[  1.3 -66.5 -81.9 -19.4 -85.3 -22.1 -73.2 -46.0   9.7  35.6] = kof
[-11.6  -3.7 -13.9  12.5 -25.0   5.1  -7.8  -3.3 -11.4   8.5] = bage
[-1.2 -3.0 -0.9 -0.7 -6.4 -0.6 -2.9  0.3 -0.1  3.9] = faber
[ 28.2 -66.1 -39.1 -57.5 -40.3 -38.0 -59.7 -30.4  41.4  28.9] = leno
[-3.8 -0.2  1.4  2.8 -7.2  1.6 -0.4  2.6 -2.9  4.1] = Saf
[-58.4   7.0 -33.8  68.5 -92.1  33.5  -9.9   3.7 -60.0  30.4] = taki
[  2.7 -10.6   4.2 -11.1 -10.8  -6.0  -7.6   2.8   7.2  10.4] = vebi
asked: [-0.2  1.4  2.8 -7.2  1.6 -0.4  2.6 -2.9]
Saf
where: [-7.6]
vebi, 7
chg kof: [  1.3 -66.5 -81.9 -19.4 -85.3 -22.1 -73.2 -46.0   9.7  35.5]
10, [35.6]
where: [10.4]
vebi, 10
chg kof: [  1.3 -66.5 -81.9 -19.4 -85.2 -22.1 -73.2 -46.0   9.7  35.6]
5, [-85.3]

[ -1.9  -3.8 -17.1  14.9   6.8   5.7  -2.2  13.0   3.0   4.2  -8.1   1.4
   7.9  -3.4   2.6  16.4  13.6  -3.0  -5.4 -12.2  -2.8  19.3   7.2  13.3
   4.9 -23.1  -6.0 -10.1  18.8  -2.7  -6.9   1.7  -0.9  -4.9 -17.1  -2.2
   9.2 -10.9   2.8  10.1  13.6   8.9   9.5  12.2   5.6 -17.3   8.3   8.5
   0.3  -4.4  -4.8   1.8  10.7  -5.2 -17.7   3.6] = modup
[-14.4  12.1 -11.5 -24.4  28.5   2.5 -38.7   0.0  34.7  33.2  -1.3  14.8
   9.6 -20.9 -17.3   4.0 -29.3 -56.2 -12.6  -3.9 -15.0  17.0   9.1 -53.9
 -43.1 -29.3  16.5  35.2  32.4   0.5 -42.4  -4.7 -19.7 -14.3  13.9  -1.9
  37.2  -4.1  16.9  10.6  26.5 -25.4 -40.0 -21.5  30.5 -21.0   2.3  25.3
  23.3  16.8  20.7  49.7   0.7  -1.6  15.6 -12.0] = pife
[-14.4  12.1 -11.5 -24.4  28.5   2.5 -38.7   0.0  34.7  33.2  -1.3  14.8
   9.6 -20.9 -17.3   4.0 -29.3 -56.2 -12.6  -3.9 -15.0 -53.6   9.1 -53.9
 -43.1 -29.3  16.5  56.9  32.4   0.5 -42.4  -4.7 -19.7 -14.3  13.9  -1.9
  37.2  -4.1  16.9  10.6  26.5 -25.4 -40.0 -21.5  30.5 -21.0   2.3  25.3
  23.3  16.8  20.7  49.7   0.7  -1.6  15.6 -12.0] = fibap
asked: [-14.4  12.1 -11.5 -24.4  28.5   2.5 -38.7   0.0  34.7  33.2  -1.3  14.8
   9.6 -20.9 -17.3   4.0 -29.3 -56.2 -12.6  -3.9 -15.0  17.0   9.1 -53.9
 -43.1 -29.3  16.5  35.2  32.4   0.5 -42.4  -4.7 -19.7 -14.3  13.9  -1.9
  37.2  -4.1  16.9  10.6  26.5 -25.4 -40.0 -21.5  30.5 -21.0   2.3  25.3
  23.3  16.8  20.7  49.7   0.7  -1.6  15.6 -12.0]
pife
asked: [-14.4  12.1 -11.5 -24.4  28.5   2.5 -38.7   0.0  34.7  33.2  -1.3  14.8
   9.6 -20.9 -17.3   4.0 -29.3 -56.2 -12.6  -3.9 -15.0 -53.6   9.1 -53.9
 -43.1 -29.3  16.5  56.9  32.4   0.5 -42.4  -4.7 -19.7 -14.3  13.9  -1.9
  37.2  -4.1  16.9  10.6  26.5 -25.4 -40.0 -21.5  30.5 -21.0   2.3  25.3
  23.3  16.8  20.7  49.7   0.7  -1.6  15.6 -12.0]
fibap
where: [4.9]
modup, 25

[-44.7  21.3 -54.4 -44.7 -53.7   3.4 -56.3 -46.2 -55.9  72.5  73.5  43.0
 -65.4  93.2  42.9  33.3   3.3  32.9 -35.5 -65.9  43.9] -> tapu
[ 21.5 -35.2   2.5  49.7 -44.7  21.3 -54.4 -44.7 -54.0  68.5  68.8  40.3
 -63.4  87.3  39.9  30.6   2.5  30.5 -35.1 -63.7  40.5] -> keduf
[ 21.3 -54.4 -44.7 -53.8  68.5  68.8  40.3 -63.4 -54.0  68.5  68.8  40.3
 -63.4  87.3  39.9  30.4   2.1  68.7 -33.7 -62.6  40.7] -> tasin
asked: [ 21.3 -54.4 -44.7 -54.0  68.5  68.8  40.3 -63.4]
keduf
where: [93.2]
tapu, 14
asked: [ 40.3 -63.4 -54.0  68.5  68.8  40.3 -63.4  87.3]
tasin
where: [3.3]
tapu, 17
asked: [ 21.3 -54.4 -44.7 -53.8  68.5  68.8  40.3 -63.4 -54.0  68.5  68.8  40.3
 -63.4  87.3  39.9  30.4   2.1  68.7 -33.7 -62.6  40.7]
tasin
asked: [-44.7  21.3 -54.4 -44.7 -54.0]
keduf

[-37.6 -39.0  29.9  32.4 -39.8] : novu
[30.0 32.4 33.5 27.7 41.0] : Gen
[35.1 38.3 40.1 32.2 41.0] : batun
[-37.3 -40.3  33.2  30.0 -37.8] : Niv
[-40.2 -34.8  37.6  35.7 -35.4] : fode
[-37.8 -39.3  28.6  30.2 -45.0] : geb
[35.1 32.2 38.3 40.1 38.7] : Pasom
[-40.7 -40.6  29.0  17.0 -45.2] : zok
[30.4 35.3 32.6 16.2 72.1] : fab
[37.6 39.6 36.3 24.1 38.7] : Madi
[ 6.6  3.9  5.9 -5.3  5.6] : Fizug
asked: [29.9 32.4]
novu
asked: [35.1 38.3 40.1 32.2]
batun

[-84.1 -87.8  72.5  57.9] = buda
[-88.3 -88.1  63.4  68.0] = gibi
[92.0 65.0 58.5 61.4] = maf
[-92.4 -87.2  62.8  50.1] = ruti
[-79.0 -91.7  72.1  72.9] = nas
[65.0 92.0 88.5 89.3] = Zup
[-13.1  -9.6  15.5  15.2] = Zim
[-84.3  83.2  80.1  58.2] = lal
[51.4 83.1 83.3 69.6] = zezu
chg Zup: [65.0 92.0 88.5 89.2]
4, [89.3]
chg maf: [92.1 65.0 58.5 61.4]
1, [92.0]
where: [83.3]
zezu, 3
asked: [51.4 83.1]
zezu
asked: [65.0 92.0]
Zup

[-37.5  78.6  50.6  10.9  87.9  58.4] : Nilom
[ 56.1 -49.7 -23.4  12.7 -58.0 -33.0] : panet
[-40.1  75.6  46.9   8.1  85.2  56.1] : Vipa
[-35.6  77.1  49.5  11.3  86.2  57.9] : pupe
[ 57.3 -49.9 -23.5  12.8 -58.5 -32.0] : Gegak
[ 53.7 -43.4 -19.6  13.9 -50.8 -27.9] : vot
chg Nilom: [-37.5  78.6  50.6  10.8  87.9  58.4]
4, [10.9]
chg Gegak: [ 57.3 -49.9 -23.4  12.8 -58.5 -32.0]
3, [-23.5]

